Below are the code and all the weights of a small trained network. Each question names an input and a class and asks about switching units off, where a switched-off unit gives its printed mean instead of its output.

import numpy as np


def w(rows, s, z=0):
    codes = np.array(rows[::2]) - 128.0
    scale = np.full(codes.shape[1], s)
    scale[-1] = z or s
    return codes * scale


def f(y):
    return np.maximum(y, 0)


def log_softmax(a):
    a = a - a.max(-1, keepdims=True)
    return a - np.log(np.exp(a).sum(-1, keepdims=True))


def net(x, mask):
    res = np.array(x, float).reshape(1, 4) / 4 @ E
    y = f(res @ A[0][:, :-1].T + A[0][:, -1])
    res = res + np.where(mask, y, B[0][:, -1]) @ B[0][:, :-1]
    return log_softmax(res[-1] @ U[:, :-1].T + U[:, -1])


A, B = {}, {}
E = w([
[8,120,209,83,219,175,116],'x0',
[111,224,142,98,38,184,159],'x1',
[129,198,78,159,230,117,212],'x2',
[196,130,75,55,171,194,97],'x3',
],0.012)
A[0] = w([
[115,33,187,64,33,119,33,65],'n0',
[84,134,213,184,109,73,129,87],'n1',
[105,19,123,195,213,111,91,64],'n2',
[155,123,111,49,217,247,65,56],'n3',
[50,173,206,115,192,150,89,11],'n4',
[106,29,114,157,211,80,93,22],'n5',
[32,101,172,147,163,201,142,17],'n6',
[176,74,85,50,144,244,107,8],'n7',
[64,126,255,199,135,110,169,1],'n8',
[51,246,143,95,72,194,173,71],'n9',
[10,95,187,214,83,62,176,7],'n10',
[164,139,121,225,74,46,143,35],'n11',
[102,237,109,144,226,111,204,108],'n12',
[123,136,230,88,97,92,17,58],'n13',
[140,7,137,151,205,58,103,57],'n14',
[78,188,158,102,41,218,182,42],'n15',
[126,69,228,121,71,186,66,89],'n16',
[101,170,129,137,212,81,218,31],'n17',
[22,118,237,51,220,143,126,45],'n18',
],0.0085,0.0029)
B[0] = w([
[84,59,121,190,178,155,246,229],'n0',
[107,186,96,163,177,174,72,185],'n1',
[170,137,233,67,131,101,109,216],'n2',
[60,164,74,129,120,178,23,209],'n3',
[231,138,81,181,47,58,162,208],'n4',
[160,149,193,78,150,97,88,209],'n5',
[201,110,69,175,67,78,125,200],'n6',
[23,195,80,162,115,113,95,187],'n7',
[74,192,85,162,105,149,75,199],'n8',
[165,150,211,24,137,83,122,219],'n9',
[32,197,97,131,159,176,43,210],'n10',
[153,115,52,141,70,101,91,193],'n11',
[51,2,123,108,193,182,214,208],'n12',
[101,67,140,144,191,181,179,192],'n13',
[158,149,198,52,90,73,112,220],'n14',
[176,135,223,2,110,58,77,208],'n15',
[113,49,124,120,199,153,191,206],'n16',
[91,70,139,127,181,164,193,188],'n17',
[216,151,71,191,56,112,161,255],'n18',
],0.0086,0.015)
U = w([
[92,76,148,131,183,151,211,118],'0',
[164,153,247,66,131,111,87,71],'1',
[212,143,55,170,67,115,129,254],'2',
[49,183,87,135,147,153,30,62],'3',
],0.016,0.0023)

Each question gives the input, the list of numbers given to net, and the class t.
The units are the neurons (one row each of A and B). Each row of codes is followed by its name. A weight is (code - 128) times the scale printed after its matrix; where a second scale follows, it is the last column's (A, B and U).
mask holds one flag per neuron, in row order. A switched-off neuron (its flag False) gives its mean, the last column of its row in B, instead of its output. The means were averaged over made-up inputs and are rounded, as every weight is.
A unit's drop is (log p(t) with every unit on - log p(t) with that unit switched off) / (log p(t) with every unit on - log p(t) with every unit switched off).
The circuit of an input: a set's keep is (log p(t) with only the set's units on - log p(t) with every unit switched off) / (log p(t) with every unit on - log p(t) with every unit switched off). Starting from the 12 units with the biggest drops (on a tie, the unit counted first), units are removed one at a time, each time the one whose removal leaves the highest keep (on an exact tie, the one counted first), for as long as the keep stays at least 0.8.
circuit, biggest first: the units of the circuit, biggest drop first
unit that matters most: the unit with the biggest drop
top k neurons: the k neurons with the biggest drops, biggest first
drop when u is switched off: that unit's drop, to one decimal
input [7,4,-7,-8], class 3: top 4 neurons : [n10 n8 n1 n12]
input [8,1,-5,4], class 2: circuit, biggest first : [n18]
input [-2,8,5,-3], class 1: top 2 neurons : [n15 n9]
input [4,-8,-1,-6], class 1: top 2 neurons : [n2 n14]
input [0,8,6,-5], class 1: top 2 neurons : [n9 n15]
input [4,-8,6,-1], class 1: top 3 neurons : [n2 n14 n5]
input [-4,-3,8,8], class 0: top 4 neurons : [n12 n10 n17 n8]
input [-4,-7,-7,5], class 0: top 4 neurons : [n0 n15 n9 n16]
input [-3,-5,5,4], class 0: top 3 neurons : [n15 n12 n9]
input [8,-5,2,-3], class 2: top 2 neurons : [n18 n4]
input [-3,6,-1,6], class 1: top 2 neurons : [n15 n10]
input [2,4,4,6], class 3: top 2 neurons : [n3 n0]
input [-6,3,7,1], class 0: drop when n12 is switched off : 0.4
input [-7,-8,1,-3], class 1: drop when n18 is switched off : 0.1
input [-5,3,-7,-8], class 3: unit that matters most : n10
input [5,3,-5,-7], class 3: drop when n6 is switched off : 0.0
